Each row has a class, written after it.
[-20 -13  25  13  14 -43  -4  -5 -12 -18  -2 -16  11 -12   6 -35 -20  10
 -28 -38 -16  20 -15  -1 -14   7  -7   1 -10 -29  31  -2  37  -1  -4]	lunul
[-15  43  56  30   0  23 -31  16   3  -8 -22  26 -34  19  12 -12 -39  43
  10 -17 -55 -18   7  -2  20   3  23  28 -54  14 -45  -5  24  -4   4]	Zimut
[-24 -28  43  -7  34 -14 -21 -28  47   6  23  20  49   4  23   4  -4  18
   6 -14   0   3 -30 -10 -12 -10 -64 -58 -73 -40 -46   7  60  14  30]	far
[  0 -12  27  -3  -2 -35  19 -18  -7 -28 -15   2  19   9  -2  -5  12   9
  -1  -2 -35 -65   5   0 -14  -5  11   2  -5  29  23  11 -18 -32  29]	lunul
[-44  16  51  27 -20 -67  10 -14 -28  -6   4 -11 -36   9  43 -17 -19  25
 -32 -47  45   3   4  42 -16 -16   1 -15   3 -46 -21  -4  38   1 -40]	filid
[ 13 -45  12 -21  20 -63  -5 -44  14  22   1  21  13 -13 -64 -22  35  28
  12 -36   7 -17  -9 -61 -61 -35  15 -52  32 -40  26   5  -6  42  17]	far
[-37  -1  64   9 -28 -23   7 -10  -2   0 -28 -13   1  11  18   1 -16  15
 -12   1 -21 -16  -9   5  -5 -19  21  16  38 -15   3  -8  12   9 -14]	daza
[-35  42  46  21 -40 -46  15  -3   1  11 -46   4 -40  25 -16   8  -6  33
 -23  -9 -36 -37   4   3 -15  -6  40 -23  -2 -20  -5  22  14 -11  31]	Sifu
[-13  29 -20  30  11  -6 -71  22 -17 -39 -14  14  -5 -19 -27  30  -6  25
 -15 -41 -25  11  12   8 -24  -1  26  43   6 -53  -7   2 -38  57  23]	daza
[ -9  45   5  43 -60  11 -44 -10  16 -21  22  16   6  39  13 -13 -21  33
  17  -6  49  31 -12 -36   1 -14 -42  13  23 -74  26  20 -35 -31   3]	Sifu
[  1 -22   4  15 -42 -19  38  37 -16   0  26   0 -60  22 -27  -8  33  24
   2 -21  24 -18   2  -4  17  -3  -3 -20 -23 -57  14   9  16 -15 -28]	vuza
[ 31   8  -6  20 -18  18 -17  35  -9   0  -2  26   1  31   2 -14  26  10
   5  -4  18  13 -24  24 -12 -25 -18  -3   7   3  11  32 -87  23  31]	Sogez
[ -2  -2 -16  14   5 -18   1  22 -14 -14 -18  18 -30 -27 -69  26  32 -29
 -47 -40 -16  13  28  -1 -15  36  25  13  47  19 -14 -18  -4   4 -31]	Zimut
[ 19  20  52  27   6 -52  13 -12 -21  -6 -40  -2  -1  15   7  10 -31   3
 -14 -14  -8 -59 -29  41 -40 -45  -5   4 -25  54  11  16 -33 -25  -2]	filid
[  8 -45  29  19   6 -39  15  -1 -10 -14 -16 -12  19 -12  -3 -32 -33  23
 -21 -12 -64   1 -42  -7 -19  11  46  44 -30 -10  53 -13  17  30   3]	far
[ 13  21  14   4 -42 -17  -6   5   0  25 -29 -22   6  49  53  37 -34 -39
  -2  18 -12 -41 -32  20  19   2  -7  20 -26  21  66  57  10 -49  30]	gido
[  3  38  32  39   4 -12 -59 -22  20 -19   3  26 -40   5 -11  -6 -31  18
  26 -95   0  21  25 -58 -24 -29 -19   7 -12 -22 -18 -33  31 -17 -52]	filid
[-21  23  28   7   9  61 -18  46  14 -11  -8  52   0  42  60  38   5  22
  38   3 -42 -37  26  35  54 -27  14  29   7 -10 -28  24   7  25  24]	vuza
[ 45 -56 -27  40  31 -72  -5   0 -37 -13   4  -8   1 -42   8  -2 -10 -47
  -1 -27 -16  13 -29 -10 -14 -11  28  13 -10  35  50   4  -1   9 -40]	Sifu
[-59  42  18  39  18  21 -47  -3  61   7 -41  27  34  11  62 -25 -44  37
  53  -7 -38  28  41 -54  59  16  24  22  43 -27 -28  19  95  35  45]	Sifu
[-29  25  35  14 -49 -25  19 -14  -5   2 -14   2 -20  -4 -28  11 -20  22
  32 -25 -44 -62 -20  15 -25 -38  26  10 -22  11 -13 -30 -11 -18 -27]	Vus
[-29  30  91  13 -11 -23 -14 -28   2  15 -36  -4 -32   2 -29   9  -4   9
 -45  25 -26 -47  -2  13 -33  21  15 -11 -14  -8 -38  13  36 -12  26]	Zimut
[-23  35  -5  10  -9  12   1  -3  19   1 -35 -22  33  41   3 -16   1  21
  21  33   5 -36  25 -24   7 -38  -1   5  47  29 -15  10 -27 -22  33]	Sogez
[-24   8  46  -3 -32 -18   4 -13   5 -17  -5  -6  -4   4   4  20  29  58
  -4 -18 -14 -65   9  25   3 -18  13  17  10 -35  15  -7  -6 -18  23]	Sogez
[-20  25  45  37  -9 -61  25  -1 -21 -22 -14   5 -18  11 -48  17  -8   2
 -17  20 -35  -9 -16   3   8 -12  37  -9 -41 -25  -8  16  11 -30 -22]	lunul
[  3   1   9  24   4 -12  22  31  19  34  23  16 -21  63  21  27 -28  19
  21 -15  42  17 -23 -45  37  -6 -44  18   8 -12  12   1 -34  26 -54]	far
[  7  14   2  21  10  12 -11  28  -3   6   5 -10 -25  48  89 -19 -15  28
  13  50  24  -3   0  10  55  22   8  26  22  15  -6  28 -26   2  39]	daza
[-61  28 -14  -8 -18  -7   8   1  24   3 -23 -19   5 -25 -29  45  15  11
 -54  -9  -3  -9  32   5  10  50  12   1  14 -20 -28 -16  50   4   6]	Vus
[ 25 -28  36 -12  12  23 -47 -28  49   5  -4 -26 -33 -16  -4  41  -2  26
   7  35   2 -14  -2 -10  -4  -9  -9  -8  15 -26 -21 -35  37  -1  36]	gido
[  9   7 -57  17 -49  -4 -24 -16 -11 -15  10 -35  31  30  21  18 -29 -48
  39 110  50  40 -14 -10  34 -14  20   2   9 -42   3  24   6 -44  -3]	daza
[-18 -14  35  49 -13  33 -35  19  16 -24   4 -16   1  13  11 -17 -11   9
 -40 -17 -20   6  -6 -32  40  -8 -14  45  33 -64  45  20  49  -3 -36]	gido
[ -4  14  30   5  41  24 -32 -16  15   3  17  39  32  48  39 -10 -24 -29
  30 -22 -13  -9  -9 -42   1   6 -65   3  -8  -1  20  30 -12   1   6]	lunul
[ -7  12   1 -21  19 -66 -28 -40  -2  22  28 -18  53 -83  -3  15  29 -28
 -16  -2 -18  34 -17   6 -49  17  41  14 -20  38   8 -19  19 -14  12]	Vus
[-19  44  65  -5  11 -10   1 -47   1 -18 -17  41  53  16  -7 -15 -12  12
  -9   9 -30 -26  -2 -23  -5   4   5   8 -10  12  22  32 -24 -21  27]	lunul
[  0  12   9   3  25 -35 -26 -31   2   6  63  -7  36  24  39   5  -6   2
  14  57  27  40 -32 -18   2 -12   7  19   1 -51  21   8  -7 -24   4]	far
[ 27   1  20   9  38  12 -10  -2  -7 -32 -38  18  -7  -8 -41   9  -1  -8
 -20  -4  14  23  -3   7 -23  60  -5  27 -12  14  37  -4 -33  23   3]	Kipe
[-21  40  -8   9  20 -10 -14  36 -25  -1 -31  -5  22   6  29  22 -23  -9
   0   4 -16   3  14  44   1 -28  35  51  29  15  16  18 -10  19  13]	vuza
[ -9 -39  13  33 -43   8  18  -6  30   3  31  33  26 -23  11  13 -13  30
  18  18  11  20 -27 -46  55 -14   5 -19   9 -51 -29 -10  58  23 -28]	vuza
[ 11   3  90  23 -26 -52   0  -6  -3  29 -42  -1 -29  23 -30  32 -17  15
 -12   9 -63 -44 -34 -24 -43  -8  60  37  21   7  34  -9  -8  -7  -3]	Zimut
[-48  23  46  22 -22  57 -19  26  54  29 -12 -20  18  56  56  41  -8  -2
 -18  43 -50 -44  -7 -18   6   5 -24  30  30  16 -39  -2  14   2  20]	Vus
[ 40 -31 -68  12   6 -35 -27  -5  22  17 -17  16 -10 -67   8  27 -17 -19
  61 -31 -25   4 -19  16  -4 -12  16 -27  32  41  -5 -11  23  21  44]	Sifu
[-13   2  21   8 -32 -23  17 -23   4  -5 -49  18  18  17 -56  11  27   6
   8   9 -19 -67   3  -2 -22 -35  23 -37  21 -14  -4  28 -20   4  33]	Sogez
[ 12  31  44  36  37 -60 -35 -18 -10  11  13 -13 -17  20  23  12 -40  47
   0  26  32 -20 -60  10 -13 -23 -23 -14 -32 -33   0  24 -36 -11  40]	daza
[ -1   9   1  11 -21   5  15  38  20  29 -63   1 -10  94  -4 -12 -37   7
  -6  -7 -60 -18 -18 -43  -6 -46  22 -24  14  10  27  29   5   1  18]	far
[ -2   8 -24  -1 -17  10 -60   9  -5  16  -8  21   1 -45 -32   9 -19   5
 -57 -57 -17  74 -21   0 -30  16  15  -1  35 -57  15  -7  30  51   7]	Zimut
[-47  38 -35 -15  45 -65  21  19  -9   9  31 -41  17  12  58 -41  -4  12
 -10 -28  52  87  10  34  33  32  -2   8  34 -20  32 -10  47 -55  17]	gido
[  2  18  -1  12  29 -33  -2  -5  17 -15  -8  32  -7   4  -2 -19 -20   4
  48 -82 -76 -34 -27  14 -23 -10 -30 -54 -88  28  -9  -1  35 -62  54]	Sifu
[ 33   9   6  27 -28  41 -29  -9  22 -12  14  21  22  33  23  -2 -33  17
  19  35  33  31 -38   1  -4 -33 -37  -3  15 -31  -7   1 -25 -12  11]	filid
[ 20   1  14  19 -10   5 -18   5  -1   1  30  10 -11   8  99  -9 -27  68
  10  29  -2 -26 -13  -8  54 -38  25  11  -2  41 -24  11 -31   6  20]	lunul
[-16   4  16  -3  -7 -13 -39 -10  -5  21   0 -32  20  13  33  -4 -26  11
   7  44  16  79 -19 -33   3 -24  50  -4 -10 -75  29   3  68  18 -27]	Kipe
[-41  19  14   2 -19   3  -7 -30  30  -9   1 -28  -8  21  38  -1 -37  58
  -2  55  46  42  10 -24  52 -16  14 -34  46 -61 -54 -36  63 -32   2]	daza
[ -5  -3  -8  10  21 -50  29   2 -28 -19  -1  22  32 -47  -9 -50  -4  23
  -7 -81 -39   8 -10  29  -2  12  35  32  -2   0  57   2  27   7 -10]	filid
[-33   7 114  15 -39 -24  14  -3  14 -12  -7  24 -20 -37 -11  -4  39  45
   0 -28 -45 -50   3  44  -6  -2  22  17 -22 -13 -14   3  40 -13  16]	vuza
[-15  44  -3 -25  27 -27  43  -8 -28   7  46  -8 -49  24  -5 -41   9  37
  16  24  44  24  10  25  51  42  23   5 -21 -49  28   3   9 -48   8]	gido
[  4  49  16  11   1  -6 -73 -41  -6 -42 -29   7 -38  -8   2  11 -32  18
 -12  -9 -11  59  19 -15 -23  26  82  28  37 -46  31 -33  23 -17  13]	Kipe
[ 19  46 -23  22  -7  28 -33  26   6  11 -10   5   7  29  35   8 -21  32
  21   7 -59 -22 -13 -16  35 -50  38  31   7  33  14  18 -31 -15  33]	Sogez
[ -4  12  39  20 -14   7 -49  16 -13   9  -7 -50 -24 -23  55 -20  -4  36
  16  43  15  18  21  30  11 -48  43  59   1  14 -32 -10  -9  42 -12]	Sogez
[ 38 -15   9  33  10 -12 -46 -18  -1 -11  -4   7 -22 -51  41  37 -45  31
  26  29 -12   2 -44  25   4  -7  43   1 -43  25 -36 -21   5  35  21]	Kipe
[-48  23  38  17 -18 -46   4  -4   1  27  27 -10 -11  -2   0  -9  -2   9
  16 -24 -13  18 -11 -18  -3 -20  -5 -14 -36 -51 -13   2  51  -5 -36]	Sifu
[-18  31 -59  -3  25  25 -14   7  -7 -32  35  44  41  18 -21   2   7  14
  50   8  14  16   5  25  39 -57  -6 -23  37 -45 -31   3  -6 -48  -7]	Zimut
[ 27  37  28  37  12  19 -33  -7  -2  -8  27  35 -62   8  10   2 -19  43
  -2 -49   3   3 -22  -9  57 -17  -9  19  22 -42  46   2 -10 -31 -32]	Sogez
[-28  22  79  10   3 -36   0  20   3 -16 -30 -16  -1   8  -2 -26  18  32
   7  -5 -13 -11  12  54  -2 -13   7  19 -27   9  -8   5  42 -61   9]	Zimut
[  8  22  25  13  10  -1 -34  21  -9  -7 -11  17 -25 -22  -4  38  -9  61
 -56 -13 -30  12  -7  10   6  -4  57  33  14 -51  27  -1   7  36  25]	vuza
[-34   4  35   4  -5 -18 -24  -9   4 -32 -43  -4  21  48  65  11 -26  26
  -9  -5 -17 -48  27  14 -21 -12  25  27   0   2 -12   6  -7  20  40]	far
[-10 -13  64  35  -5  -4 -12  29  33  14  -2   2 -15  35  12  -2  16  29
  25  16 -28 -27 -10 -13  16  -5  -7   6  -2 -15 -25   9  42 -21  10]	Zimut
[-35  14  50  14 -29 -47  17  -7 -40  16  17 -39 -49  10   0 -22  -9 -42
  16   9  28  17   3   3  -2 -18   1   1 -42  -8 -26  -3  20 -15 -92]	daza
[-28 -12  39  18 -23 -32  37  21 -14 -18  20  -3 -31 -27 -20 -16  20  27
  39 -21  27 -17   2  58  32 -38 -16 -13 -55 -40 -22  -1  54 -27 -48]	vuza
[-11 -10  31 -16  38 -55  15 -64   0  11  11  44  59  10  50   8 -23  -8
  47   0 -22 -44 -23 -10  11 -62  26 -33   2  31  -4  15  14 -11  -6]	far
[-22  -3  53  20 -54 -41  21  19  -3   3   6  -4 -24  27 -10 -34  20   5
   9 -17  16  31   2  -8 -17 -35   8  -5 -30  -4 -23  -1  -4  -4 -56]	far
[  9  22 -18  24  54 -51   6   8 -21 -21 -20  16  30  -7  20 -17 -15 -17
 -18 -38 -23  24   2  23  -7  27  33  31   8  43  32  10   4 -11  15]	filid
[  1  16   6  12 -15 -29  29  15  -7  10 -19  28 -25  53  48  -2  -1  43
  27   7  31 -40  15 -15  59  17  26   0  15  26   5  40 -41   5  22]	daza
[  1 -15  34  19  37 -46 -18 -23   7 -28  37  21  56 -66  44  23   3  43
  -5 -46 -27 -36 -34  27   4  -8   3  52   8  38  13 -16 -29   1  28]	gido
[-23  29  41  19 -17 -35  -5 -15  22  24 -12  -9   6 -12  10  55  15  25
 -29  12 -46 -44  -2 -18  20  -4  47  27  46   9   4   2  15 -11  21]	Sogez
[-42  52 -18  11  -3 -15 -47  15   2  10 -18 -24  50  31  64  15  -7  24
 -20 -24 -15 -11  27 -25 -16 -49  20  22  36  26 -20   9 -30  15  34]	Sogez
[-53  19  60  12 -47 -52  23 -23  -5  16 -23   2   5  31  29  -2 -17 -13
   1 -22 -26 -40 -16   0 -27 -15  10 -18  22  14 -20   6   0 -10   0]	daza
